Below is a small trained network, with its code and all its weights. Each question gives an input and a target symbol and asks what happens when units are switched off, that is, made to give their printed mean instead of their output.

import numpy as np


def w(rows, s, z=0):
    codes = np.array(rows[::2]) - 128.0
    scale = np.full(codes.shape[1], s)
    scale[-1] = z or s
    return codes * scale


def f(y):
    return np.maximum(y, 0)


def softmax(a):
    e = np.exp(a - a.max(-1, keepdims=True))
    return e / e.sum(-1, keepdims=True)


def log_softmax(a):
    a = a - a.max(-1, keepdims=True)
    return a - np.log(np.exp(a).sum(-1, keepdims=True))


def net(x, mask):
    ids = ['ΘΛΞΣεμτφψ'.index(c) for c in x.split()]
    T = len(ids)
    res = E[ids] + P[:T]
    q, k, v = (res @ M[0].T for M in (Q, K, V))
    z = softmax(np.where(np.tri(T) > 0, q @ k.T / 2**0.5, -1e9)) @ v
    res = res + np.where(mask[0], z, O[0][:, -1]) @ O[0][:, :-1]
    y = f(res @ A[0][:, :-1].T + A[0][:, -1])
    res = res + np.where(mask[1:13], y, B[0][:, -1]) @ B[0][:, :-1]
    return log_softmax(res[-1] @ U[:, :-1].T + U[:, -1])


Q, K, V, O, A, B = {}, {}, {}, {}, {}, {}
E = w([
[83,7,160,105,97,217,148],'Θ',
[173,172,93,142,144,119,172],'Λ',
[189,119,207,132,60,142,58],'Ξ',
[96,115,109,180,168,186,149],'Σ',
[112,172,104,93,111,224,171],'ε',
[150,100,132,115,170,169,179],'μ',
[101,24,84,99,165,128,10],'τ',
[43,131,75,73,149,151,46],'φ',
[26,168,104,185,146,152,116],'ψ',
],0.018)
P = w([
[125,91,98,7,163,97,148],'0',
[112,96,127,139,124,192,174],'1',
[81,116,108,137,117,160,161],'2',
[110,91,130,175,124,170,148],'3',
[111,111,111,141,161,151,117],'4',
[137,86,121,167,156,152,93],'5',
[124,139,101,191,168,124,140],'6',
],0.014)
Q[0] = w([
[67,54,19,183,241,247,150],'H1',
[193,152,104,137,88,155,76],'H1',
],0.014)
K[0] = w([
[138,128,122,8,152,13,207],'H1',
[127,200,155,119,117,150,107],'H1',
],0.016)
V[0] = w([
[122,175,88,89,109,135,67],'H1',
[85,6,120,173,87,161,78],'H1',
],0.02)
O[0] = w([
[176,126,53,94,5,78,171,254],'H1',
[208,189,37,125,147,119,102,223],'H1',
],0.016,0.0085)
A[0] = w([
[117,40,74,146,175,114,91,105],'N1',
[226,181,202,135,110,102,96,216],'N2',
[94,155,254,98,162,145,108,48],'N3',
[188,140,112,123,78,79,136,158],'N4',
[156,101,39,129,122,189,140,191],'N5',
[147,165,44,129,169,153,131,56],'N6',
[121,39,92,188,82,103,147,96],'N7',
[120,83,45,150,90,86,183,219],'N8',
[132,101,153,70,61,81,127,54],'N9',
[230,69,208,124,75,139,95,166],'N10',
[185,126,124,143,35,80,73,3],'N11',
[119,137,154,52,158,201,111,202],'N12',
],0.0092,0.0053)
B[0] = w([
[99,170,175,108,103,172,209,159],'N1',
[12,135,67,64,63,162,132,167],'N2',
[203,195,122,64,141,132,59,157],'N3',
[82,153,144,188,141,141,104,228],'N4',
[127,151,109,154,165,14,38,252],'N5',
[176,33,181,92,109,142,205,235],'N6',
[133,204,113,74,124,100,173,184],'N7',
[86,101,135,87,127,241,73,244],'N8',
[211,150,72,212,148,107,178,172],'N9',
[58,126,100,106,124,101,62,153],'N10',
[157,134,215,199,153,145,196,209],'N11',
[105,96,153,165,150,95,177,150],'N12',
],0.011,0.029)
U = w([
[103,102,81,147,144,98,138,103],'Θ',
[132,147,159,134,69,92,120,128],'Λ',
[69,102,105,167,130,116,110,73],'Ξ',
[2,58,92,236,212,109,161,111],'Σ',
[82,62,123,164,62,130,164,155],'ε',
[73,112,126,156,169,174,110,159],'μ',
[138,52,138,160,82,174,84,94],'τ',
[103,161,91,188,146,135,142,52],'φ',
[41,121,58,149,143,132,71,255],'ψ',
],0.0061,0.005)

Each question gives the input, a string of symbols that net reads in full, and the target symbol t.
The units are the heads (2 rows each of Q, K, V and O) and the neurons (one row each of A and B). Each row of codes is followed by its name. A weight is (code - 128) times the scale printed after its matrix; where a second scale follows, it is the last column's (O, A, B and U).
mask holds one flag per unit, heads first, then neurons. A switched-off unit (its flag False) gives its mean, the last column of its rows in O or B, instead of its output. The means were averaged over made-up inputs and are rounded, as every weight is.
A unit's drop is (log p(t) with every unit on - log p(t) with that unit switched off) / (log p(t) with every unit on - log p(t) with every unit switched off).
The circuit of an input: a set's keep is (log p(t) with only the set's units on - log p(t) with every unit switched off) / (log p(t) with every unit on - log p(t) with every unit switched off). Starting from the 12 units with the biggest drops (on a tie, the unit counted first), units are removed one at a time, each time the one whose removal leaves the highest keep (on an exact tie, the one counted first), for as long as the keep stays at least 0.8.
units of the circuit, in order: the units of the circuit, biggest drop first
most important unit: the unit with the biggest drop
top k neurons: the k neurons with the biggest drops, biggest first
input φ φ ψ μ τ Σ Λ, target φ: units of the circuit, in order -> [H1; N9; N4]
input Θ φ τ Λ, target Θ: top 2 neurons -> [N6; N8]
input Λ ψ φ μ, target Λ: units of the circuit, in order -> [N3; H1; N8]
input ψ τ ε ε, target ψ: units of the circuit, in order -> [N6; N11]
input Λ τ Θ, target Λ: top 3 neurons -> [N3; N8; N7]
input Λ μ ψ ε μ τ ε, target Λ: units of the circuit, in order -> [N3; H1; N8]
input ε Θ μ φ ε ψ, target ε: top 2 neurons -> [N5; N4]
input τ τ φ φ, target τ: units of the circuit, in order -> [N6; H1; N8]
input φ Σ ε τ τ ε Θ, target φ: units of the circuit, in order -> [H1; N9; N6; N4]
input μ ψ Σ μ ε φ, target μ: top 2 neurons -> [N3; N5]
input Θ ε Λ ψ ψ μ, target Θ: units of the circuit, in order -> [H1; N6; N8]
input Ξ ε τ ε τ φ Λ, target ψ: units of the circuit, in order -> [N6; N11; H1]
input Θ Θ τ τ τ μ τ, target Θ: units of the circuit, in order -> [N6; H1; N8]
input ε ψ μ, target ε: top 3 neurons -> [N5; N4; N3]
input μ μ μ, target μ: most important unit -> N3
input φ τ φ, target φ: top 4 neurons -> [N11; N9; N7; N4]
input τ τ Θ Λ, target τ: most important unit -> N6
input Λ Σ τ Λ μ Θ τ, target Λ: top 2 neurons -> [N3; N8]
input τ τ τ ψ τ Ξ, target ψ: top 3 neurons -> [N2; N10; N9]
input μ τ μ Θ ψ, target μ: most important unit -> N3
input ψ ψ τ Σ μ μ, target ψ: top 2 neurons -> [N6; N11]
input Σ Λ φ, target Σ: units of the circuit, in order -> [H1; N8]
